Here is a tiny trained network, its code and every weight. The questions are about switching its units off for an input and a target symbol, where a switched-off unit gives its printed mean instead of its output.

import numpy as np


def w(rows, s, z=0):
    codes = np.array(rows[::2]) - 128.0
    scale = np.full(codes.shape[1], s)
    scale[-1] = z or s
    return codes * scale


def f(y):
    return y / 2 * (1 + np.tanh(0.7978845608 * (y + 0.044715 * y**3)))


def softmax(a):
    e = np.exp(a - a.max(-1, keepdims=True))
    return e / e.sum(-1, keepdims=True)


def log_softmax(a):
    a = a - a.max(-1, keepdims=True)
    return a - np.log(np.exp(a).sum(-1, keepdims=True))


def net(x, mask):
    ids = ['ΠΩγδεζηστ'.index(c) for c in x.split()]
    T = len(ids)
    res = E[ids] + P[:T]
    u = 0
    for l in range(2):
        q, k, v = (res @ M[l].T for M in (Q, K, V))
        z = softmax(np.where(np.tri(T) > 0, q @ k.T / 2**0.5, -1e9)) @ v
        res = res + np.where(mask[u], z, O[l][:, -1]) @ O[l][:, :-1]
        u += 1
        y = f(res @ A[l][:, :-1].T + A[l][:, -1])
        res = res + np.where(mask[u : u + 4], y, B[l][:, -1]) @ B[l][:, :-1]
        u += 4
    return log_softmax(res[-1] @ U[:, :-1].T + U[:, -1])


Q, K, V, O, A, B = {}, {}, {}, {}, {}, {}
E = w([
[132,163,105,34,125],'Π',
[136,86,63,46,162],'Ω',
[80,177,130,118,171],'γ',
[58,144,197,203,249],'δ',
[76,70,132,65,226],'ε',
[119,48,86,106,240],'ζ',
[129,85,115,191,120],'η',
[184,122,158,139,60],'σ',
[232,115,187,43,85],'τ',
],0.015)
P = w([
[150,198,63,108,119],'0',
[249,232,93,120,128],'1',
[99,119,76,106,65],'2',
[252,148,83,137,105],'3',
[85,50,103,119,49],'4',
[253,117,43,55,63],'5',
[83,58,87,103,57],'6',
],0.0076)
Q[0] = w([
[5,158,171,137,94],'0.h0',
[89,99,78,103,108],'0.h0',
],0.021)
K[0] = w([
[29,253,70,122,185],'0.h0',
[119,85,39,154,182],'0.h0',
],0.016)
V[0] = w([
[142,117,69,192,84],'0.h0',
[59,204,2,177,143],'0.h0',
],0.01)
O[0] = w([
[148,166,39,134,129,173],'0.h0',
[85,106,2,102,96,3],'0.h0',
],0.0098,0.0025)
A[0] = w([
[94,149,80,72,55,134],'0.n0',
[143,177,140,205,103,84],'0.n1',
[133,154,132,141,245,120],'0.n2',
[3,136,101,165,180,2],'0.n3',
],0.011,0.003)
B[0] = w([
[49,166,222,139,127,253],'0.n0',
[136,71,122,64,135,171],'0.n1',
[209,169,120,65,45,171],'0.n2',
[219,130,223,209,255,177],'0.n3',
],0.008,0.0055)
Q[1] = w([
[234,160,111,90,117],'1.h0',
[98,90,116,200,4],'1.h0',
],0.012)
K[1] = w([
[203,57,144,164,62],'1.h0',
[139,245,127,124,85],'1.h0',
],0.012)
V[1] = w([
[87,206,177,50,122],'1.h0',
[133,172,148,240,2],'1.h0',
],0.0099)
O[1] = w([
[51,1,199,183,82,253],'1.h0',
[102,244,88,122,21,68],'1.h0',
],0.0065,0.0047)
A[1] = w([
[119,114,125,214,144,176],'1.n0',
[117,88,113,166,55,141],'1.n1',
[107,52,7,131,109,105],'1.n2',
[175,162,98,141,95,3],'1.n3',
],0.015,0.0024)
B[1] = w([
[132,152,79,163,102,203],'1.n0',
[163,147,73,60,104,255],'1.n1',
[92,247,209,60,191,229],'1.n2',
[104,84,70,88,79,228],'1.n3',
],0.015,0.0059)
U = w([
[3,41,149,86,41,74],'Π',
[65,131,174,74,122,7],'Ω',
[51,144,130,217,74,252],'γ',
[215,183,97,194,137,173],'δ',
[148,11,98,100,172,132],'ε',
[219,113,100,53,203,27],'ζ',
[137,245,80,110,116,92],'η',
[242,107,31,95,57,223],'σ',
[179,163,231,146,55,104],'τ',
],0.0045,0.0043)

Each question gives the input, a string of symbols that net reads in full, and the target symbol t.
The units are the heads (2 rows each of Q, K, V and O) and the neurons (one row each of A and B). Each row of codes is followed by its name. A weight is (code - 128) times the scale printed after its matrix; where a second scale follows, it is the last column's (O, A, B and U).
mask holds one flag per unit, layer by layer, with each layer's heads first. A switched-off unit (its flag False) gives its mean, the last column of its rows in O or B, instead of its output. The means were averaged over made-up inputs and are rounded, as every weight is.
A unit's drop is (log p(t) with every unit on - log p(t) with that unit switched off) / (log p(t) with every unit on - log p(t) with every unit switched off).
The circuit of an input: a set's keep is (log p(t) with only the set's units on - log p(t) with every unit switched off) / (log p(t) with every unit on - log p(t) with every unit switched off). Starting from all 10 units, units are removed one at a time, each time the one whose removal leaves the highest keep (on an exact tie, the one counted first), for as long as the keep stays at least 0.8.
units of the circuit, in order: the units of the circuit, biggest drop first
k most important neurons: the k neurons with the biggest drops, biggest first
top k neurons in layer l: the k neurons of layer l with the biggest drops, biggest first
input η τ σ ζ, target τ: 2 most important neurons -> 0.n2; 1.n1
input γ η η, target η: units of the circuit, in order -> 1.n2; 0.h0
input σ τ γ γ Ω, target Ω: units of the circuit, in order -> 1.n2; 0.n3; 0.h0
input Ω τ τ η, target τ: top neuron in layer 1 -> 1.n1
input ε γ σ ε, target σ: units of the circuit, in order -> 0.n2; 0.n0; 1.n2
input Ω σ Π δ, target σ: units of the circuit, in order -> 0.n2; 0.n0; 1.h0; 1.n3
input η Π σ ζ, target σ: units of the circuit, in order -> 0.n2; 1.n2
input ε ε ζ δ, target ζ: units of the circuit, in order -> 1.h0; 0.n0
input η ε Π, target Π: units of the circuit, in order -> 0.n0; 0.h0; 1.h0; 0.n3
input σ σ σ τ δ σ ζ, target ζ: units of the circuit, in order -> 1.h0; 0.n0; 1.n2
input τ τ σ τ Π, target Π: top 2 neurons in layer 1 -> 1.n2; 1.n0
input σ Π Π Π η τ σ, target σ: units of the circuit, in order -> 1.n1; 1.n2
input η τ η ε, target τ: units of the circuit, in order -> 0.h0; 0.n2
input Π σ Π γ, target σ: 2 most important neurons -> 0.n0; 0.n2
input Π τ σ Ω, target τ: units of the circuit, in order -> 0.h0
input γ τ η Π γ σ τ, target τ: top 2 neurons in layer 1 -> 1.n3; 1.n1
input Π Π ε, target ε: units of the circuit, in order -> 1.h0; 1.n2
input σ η τ δ, target τ: units of the circuit, in order -> 0.h0; 0.n2
input η ε ζ σ η, target η: top 2 neurons in layer 1 -> 1.n2; 1.n0
input η σ σ η, target σ: 2 most important neurons -> 1.n3; 1.n2
input η η Π δ η Ω, target η: top 2 neurons in layer 0 -> 0.n3; 0.n2
input τ η τ ε σ ζ, target σ: 2 most important neurons -> 0.n2; 0.n0
input Ω τ γ τ Π γ, target τ: most important neuron -> 0.n2
input σ γ σ σ ζ, target ζ: top 2 neurons in layer 0 -> 0.n0; 0.n3
input ζ Π γ ε γ, target γ: top 2 neurons in layer 0 -> 0.n3; 0.n0
